Below are the code and all the weights of a small trained network. Each question names an input and a class and asks about switching units off, where a switched-off unit gives its printed mean instead of its output.

import numpy as np


def w(rows, s, z=0):
    codes = np.array(rows[::2]) - 128.0
    scale = np.full(codes.shape[1], s)
    scale[-1] = z or s
    return codes * scale


def f(y):
    return np.maximum(y, 0)


def log_softmax(a):
    a = a - a.max(-1, keepdims=True)
    return a - np.log(np.exp(a).sum(-1, keepdims=True))


def net(x, mask):
    res = np.array(x, float).reshape(1, 3) / 4 @ E
    y = f(res @ A[0][:, :-1].T + A[0][:, -1])
    res = res + np.where(mask, y, B[0][:, -1]) @ B[0][:, :-1]
    return log_softmax(res[-1] @ U[:, :-1].T + U[:, -1])


A, B = {}, {}
E = w([
[179,2,15,86,227],'x0',
[238,201,43,185,37],'x1',
[168,92,174,42,70],'x2',
],0.0096)
A[0] = w([
[111,194,205,130,140,254],'N1',
[146,247,128,117,53,143],'N2',
[201,124,21,119,107,97],'N3',
[128,187,134,170,72,164],'N4',
[246,174,34,175,34,142],'N5',
[82,212,209,71,105,243],'N6',
[167,51,54,111,172,132],'N7',
[111,104,130,137,158,113],'N8',
[100,108,78,136,127,122],'N9',
[144,69,51,102,186,205],'N10',
],0.012,0.0092)
B[0] = w([
[56,106,53,180,84,232],'N1',
[103,181,147,137,99,223],'N2',
[186,207,186,124,161,193],'N3',
[111,151,149,118,90,205],'N4',
[158,247,215,129,105,250],'N5',
[93,118,66,162,102,249],'N6',
[179,107,131,101,201,221],'N7',
[131,103,147,126,141,152],'N8',
[133,122,154,107,140,152],'N9',
[146,114,97,42,183,239],'N10',
],0.013,0.017)
U = w([
[20,72,65,189,110,118],'0',
[148,95,180,172,133,2],'1',
[239,171,160,120,175,87],'2',
[97,196,160,187,71,188],'3',
[117,11,101,34,178,216],'4',
],0.012,0.0032)

Each question gives the input, the list of numbers given to net, and the class t.
The units are the neurons (one row each of A and B). Each row of codes is followed by its name. A weight is (code - 128) times the scale printed after its matrix; where a second scale follows, it is the last column's (A, B and U).
mask holds one flag per neuron, in row order. A switched-off neuron (its flag False) gives its mean, the last column of its row in B, instead of its output. The means were averaged over made-up inputs and are rounded, as every weight is.
A unit's drop is (log p(t) with every unit on - log p(t) with that unit switched off) / (log p(t) with every unit on - log p(t) with every unit switched off).
most important unit: the unit with the biggest drop
top k neurons: the k neurons with the biggest drops, biggest first
drop of u: that unit's drop, to one decimal
input [4,-2,4], class 4: most important unit : N5
input [1,8,-7], class 2: top 2 neurons : [N3, N1]
input [1,4,-1], class 2: top 3 neurons : [N1, N6, N3]
input [1,2,-1], class 2: top 2 neurons : [N1, N6]
input [6,0,3], class 4: top 3 neurons : [N5, N10, N2]
input [-6,0,-8], class 0: top 2 neurons : [N5, N1]
input [5,0,-8], class 4: top 2 neurons : [N5, N10]
input [2,-1,-1], class 4: drop of N5 : 0.5
input [5,0,-7], class 4: drop of N6 : 0.0
input [-8,-1,8], class 0: drop of N1 : 0.1
